[-491 523 -516]
[484 -252 144]
[62 -486 458]
->
[-252 144]
[-486 458]

[256 317 468 211]
[-242 -227 -105 -70]
[252 295 -232 356]
->
[-227 -105]
[295 -232]

[258 -233 -74 -219]
[-258 124 -301 -85]
[-176 -190 71 10]
[-17 67 -397 -27]
[-94 -136 239 -57]
->
[124 -301]
[-190 71]

[-4 364 85 -181 -438]
[103 -401 -181 -221 -15]
[-33 -199 4 -261 276]
[-53 -335 174 -215 -501]
->
[-401 -181]
[-199 4]

[-68 12 231 -67 236]
[-229 64 248 -197 72]
[-497 12 -67 -24 -420]
->
[64 248]
[12 -67]

[-72 213 248 -96 460]
[-122 352 34 -135 452]
[-71 166 262 -105 458]
[-222 481 -108 -274 21]
->
[352 34]
[166 262]
---
[-271 185 43 108 460 362]
[18 375 2 -146 -238 362]
[6 393 13 -139 -183 347]
[-13 399 0 -96 17 331]
[36 287 -25 284 122 209]
[-10 404 2 -106 -20 335]
[-74 349 3 8 357 316]
[-207 240 41 84 457 365]
[-52 365 -4 -12 314 311]
[-27 385 -14 -46 207 318]
[-76 273 -209 -38 119 441]
[144 90 -271 -67 -173 447]
->
[447 -173 -67 -271 90 144]
[441 119 -38 -209 273 -76]
[318 207 -46 -14 385 -27]
[311 314 -12 -4 365 -52]
[365 457 84 41 240 -207]
[316 357 8 3 349 -74]
[335 -20 -106 2 404 -10]
[209 122 284 -25 287 36]
[331 17 -96 0 399 -13]
[347 -183 -139 13 393 6]
[362 -238 -146 2 375 18]
[362 460 108 43 185 -271]

[473 -429 28 201 -121 -372 80 118 -37 -161]
[-140 0 -110 -28 -340 0 71 -141 -320 -38]
->
[-38 -320 -141 71 0 -340 -28 -110 0 -140]
[-161 -37 118 80 -372 -121 201 28 -429 473]

[391 -184 128 43 -258 76 44 246]
[67 336 -420 -198 -542 -17 406 -414]
[-242 149 -126 -69 84 -31 33 -213]
[-474 74 1 16 493 -55 -188 -133]
[-161 -3 52 -60 139 7 -53 16]
[435 -109 25 56 -352 39 110 171]
[-484 192 -129 -75 357 -72 -83 -294]
[80 -144 157 33 41 28 -75 184]
[-62 22 9 102 162 -39 -85 -46]
->
[-46 -85 -39 162 102 9 22 -62]
[184 -75 28 41 33 157 -144 80]
[-294 -83 -72 357 -75 -129 192 -484]
[171 110 39 -352 56 25 -109 435]
[16 -53 7 139 -60 52 -3 -161]
[-133 -188 -55 493 16 1 74 -474]
[-213 33 -31 84 -69 -126 149 -242]
[-414 406 -17 -542 -198 -420 336 67]
[246 44 76 -258 43 128 -184 391]

[253 16 -2 -40 209 -72 303 -26]
[138 -117 -95 -31 231 -93 -61 168]
[-21 -199 -202 -235 28 -49 -318 -64]
[-10 167 25 424 -50 -261 -274 -115]
->
[-115 -274 -261 -50 424 25 167 -10]
[-64 -318 -49 28 -235 -202 -199 -21]
[168 -61 -93 231 -31 -95 -117 138]
[-26 303 -72 209 -40 -2 16 253]

[-3 8 3 -1 -2 0 1 -5 4 0]
[-52 31 -25 -29 173 -46 -65 42 5 -4]
[194 -56 24 133 -108 15 -164 38 -25 15]
[80 23 187 -55 14 49 -232 45 -272 -227]
[-506 480 160 -130 -103 -236 -110 186 161 193]
[-102 -48 66 133 -67 -95 122 -8 -71 181]
[48 153 86 -97 -100 -52 -66 4 109 -68]
[40 14 108 -36 6 24 -133 26 -160 -136]
->
[-136 -160 26 -133 24 6 -36 108 14 40]
[-68 109 4 -66 -52 -100 -97 86 153 48]
[181 -71 -8 122 -95 -67 133 66 -48 -102]
[193 161 186 -110 -236 -103 -130 160 480 -506]
[-227 -272 45 -232 49 14 -55 187 23 80]
[15 -25 38 -164 15 -108 133 24 -56 194]
[-4 5 42 -65 -46 173 -29 -25 31 -52]
[0 4 -5 1 0 -2 -1 3 8 -3]

[-51 -124 235 -106 -206 -283 -160 142]
[234 140 -8 105 53 -59 109 -224]
[267 -162 318 -152 -26 -127 -153 388]
[-69 -71 -8 80 -128 -145 -69 -278]
->
[-278 -69 -145 -128 80 -8 -71 -69]
[388 -153 -127 -26 -152 318 -162 267]
[-224 109 -59 53 105 -8 140 234]
[142 -160 -283 -206 -106 235 -124 -51]
